Below is a small trained network, with its code and all its weights. Each question gives an input and a target symbol and asks what happens when units are switched off, that is, made to give their printed mean instead of their output.

import numpy as np


def w(rows, s, z=0):
    codes = np.array(rows[::2]) - 128.0
    scale = np.full(codes.shape[1], s)
    scale[-1] = z or s
    return codes * scale


def softmax(a):
    e = np.exp(a - a.max(-1, keepdims=True))
    return e / e.sum(-1, keepdims=True)


def log_softmax(a):
    a = a - a.max(-1, keepdims=True)
    return a - np.log(np.exp(a).sum(-1, keepdims=True))


def net(x, mask):
    ids = ['αβγεπσφ'.index(c) for c in x.split()]
    T = len(ids)
    res = E[ids] + P[:T]
    u = 0
    for l in range(3):
        r = res
        for j in range(2):
            rows = slice(3 * j, 3 * j + 3)
            q, k, v = (r @ M[l][rows].T for M in (Q, K, V))
            z = softmax(np.where(np.tri(T) > 0, q @ k.T / 3**0.5, -1e9)) @ v
            o = O[l][rows]
            res = res + np.where(mask[u + j], z, o[:, -1]) @ o[:, :-1]
        u += 2
    return log_softmax(res[-1] @ U[:, :-1].T + U[:, -1])


Q, K, V, O = {}, {}, {}, {}
E = w([
[100,139,201,109],'α',
[110,142,70,138],'β',
[109,154,68,134],'γ',
[111,181,50,120],'ε',
[114,10,57,138],'π',
[201,60,131,195],'σ',
[195,213,146,175],'φ',
],0.013)
P = w([
[253,202,99,161],'0',
[132,168,94,174],'1',
[97,150,102,184],'2',
[65,150,103,157],'3',
[62,143,113,147],'4',
[74,144,120,140],'5',
[81,152,126,121],'6',
[108,153,133,112],'7',
[135,192,135,103],'8',
[191,205,132,102],'9',
],0.0062)
Q[0] = w([
[70,116,133,150],'L0H0',
[171,99,8,88],'L0H0',
[4,129,230,98],'L0H0',
[24,45,147,141],'L0H1',
[17,114,122,127],'L0H1',
[194,187,218,137],'L0H1',
],0.0042)
K[0] = w([
[144,99,180,90],'L0H0',
[250,130,60,130],'L0H0',
[42,62,219,95],'L0H0',
[132,91,218,163],'L0H1',
[121,82,188,118],'L0H1',
[151,254,127,86],'L0H1',
],0.0048)
V[0] = w([
[228,151,53,254],'L0H0',
[137,142,83,152],'L0H0',
[68,162,104,110],'L0H0',
[96,145,188,90],'L0H1',
[98,107,191,109],'L0H1',
[141,172,66,144],'L0H1',
],0.0078)
O[0] = w([
[2,161,69,192,254],'L0H0',
[65,125,120,159,175],'L0H0',
[94,139,156,108,147],'L0H0',
[195,139,139,44,82],'L0H1',
[192,93,118,79,64],'L0H1',
[61,163,143,156,202],'L0H1',
],0.0065,0.0072)
Q[1] = w([
[96,202,140,62],'L1H0',
[9,221,49,253],'L1H0',
[2,210,60,219],'L1H0',
[145,199,139,113],'L1H1',
[135,214,162,139],'L1H1',
[82,44,102,124],'L1H1',
],0.0071)
K[1] = w([
[51,160,117,2],'L1H0',
[190,114,235,37],'L1H0',
[163,102,231,49],'L1H0',
[134,49,155,174],'L1H1',
[131,90,155,180],'L1H1',
[102,221,79,96],'L1H1',
],0.0069)
V[1] = w([
[113,134,7,78],'L1H0',
[116,127,2,96],'L1H0',
[120,165,4,96],'L1H0',
[114,163,145,85],'L1H1',
[129,187,97,124],'L1H1',
[111,152,144,104],'L1H1',
],0.0063)
O[1] = w([
[146,125,146,2,121],'L1H0',
[159,122,148,38,136],'L1H0',
[127,156,164,8,176],'L1H0',
[107,123,94,95,101],'L1H1',
[70,132,105,128,252],'L1H1',
[106,124,111,106,133],'L1H1',
],0.0071,0.0042)
Q[2] = w([
[141,120,147,6],'L2H0',
[93,165,99,217],'L2H0',
[222,95,186,83],'L2H0',
[165,132,146,149],'L2H1',
[152,121,114,155],'L2H1',
[151,135,154,102],'L2H1',
],0.013)
K[2] = w([
[88,106,4,93],'L2H0',
[144,133,227,128],'L2H0',
[116,157,13,151],'L2H0',
[118,108,139,88],'L2H1',
[135,124,178,90],'L2H1',
[124,102,101,114],'L2H1',
],0.012)
V[2] = w([
[142,244,194,101],'L2H0',
[105,134,118,11],'L2H0',
[151,253,210,169],'L2H0',
[124,100,87,140],'L2H1',
[80,100,40,183],'L2H1',
[176,169,220,121],'L2H1',
],0.0055)
O[2] = w([
[84,130,219,113,178],'L2H0',
[120,154,120,2,79],'L2H0',
[49,92,211,150,220],'L2H0',
[142,133,112,127,138],'L2H1',
[141,138,92,143,255],'L2H1',
[73,111,228,123,45],'L2H1',
],0.0093,0.0067)
U = w([
[200,62,15,66,253],'α',
[160,137,143,103,30],'β',
[20,74,253,187,192],'γ',
[150,115,145,114,11],'ε',
[222,162,11,211,166],'π',
[99,201,116,36,128],'σ',
[141,143,144,89,76],'φ',
],0.0048,0.003)

Each question gives the input, a string of symbols that net reads in full, and the target symbol t.
The units are the heads (3 rows each of Q, K, V and O). Each row of codes is followed by its name. A weight is (code - 128) times the scale printed after its matrix; where a second scale follows, it is the last column's (O and U).
mask holds one flag per head, layer by layer. A switched-off head (its flag False) gives its mean, the last column of its rows in O, instead of its output. The means were averaged over made-up inputs and are rounded, as every weight is.
A unit's drop is (log p(t) with every unit on - log p(t) with that unit switched off) / (log p(t) with every unit on - log p(t) with every unit switched off).
The circuit of an input: a set's keep is (log p(t) with only the set's units on - log p(t) with every unit switched off) / (log p(t) with every unit on - log p(t) with every unit switched off). Starting from all 6 units, units are removed one at a time, each time the one whose removal leaves the highest keep (on an exact tie, the one counted first), for as long as the keep stays at least 0.8.
circuit, biggest first: the units of the circuit, biggest drop first
unit that matters most: the unit with the biggest drop
which heads matter: for each layer, one digit per head in row order, 1 if its drop is at least 0.15 and else 0, layers parted by /
drop of u: that unit's drop, to one decimal
input γ φ γ γ ε γ β, target σ: which heads matter : 10 / 10 / 10
input ε σ ε σ ε β π ε, target α: unit that matters most : L1H0
input γ γ ε σ π, target π: which heads matter : 00 / 00 / 10
input σ α α π β α, target π: circuit, biggest first : L2H0, L0H1, L0H0
input ε ε γ, target σ: circuit, biggest first : L1H0, L2H0
input φ σ ε σ β, target π: circuit, biggest first : L0H0, L2H0
input β β ε β ε π π, target α: circuit, biggest first : L2H0, L1H0
input ε ε σ σ ε, target π: which heads matter : 00 / 00 / 10
input ε φ ε γ γ σ ε, target π: circuit, biggest first : L2H0, L0H0
input ε σ ε ε γ π, target α: circuit, biggest first : L1H0, L0H0, L2H0
input φ π π ε ε ε φ ε, target γ: which heads matter : 00 / 10 / 10
input ε σ γ, target π: drop of L2H0 : 0.7
input ε ε ε β, target σ: drop of L1H0 : 1.2
input ε β π ε ε ε ε ε φ ε, target γ: drop of L2H0 : 0.7
input ε σ ε σ γ ε γ σ, target π: unit that matters most : L2H0
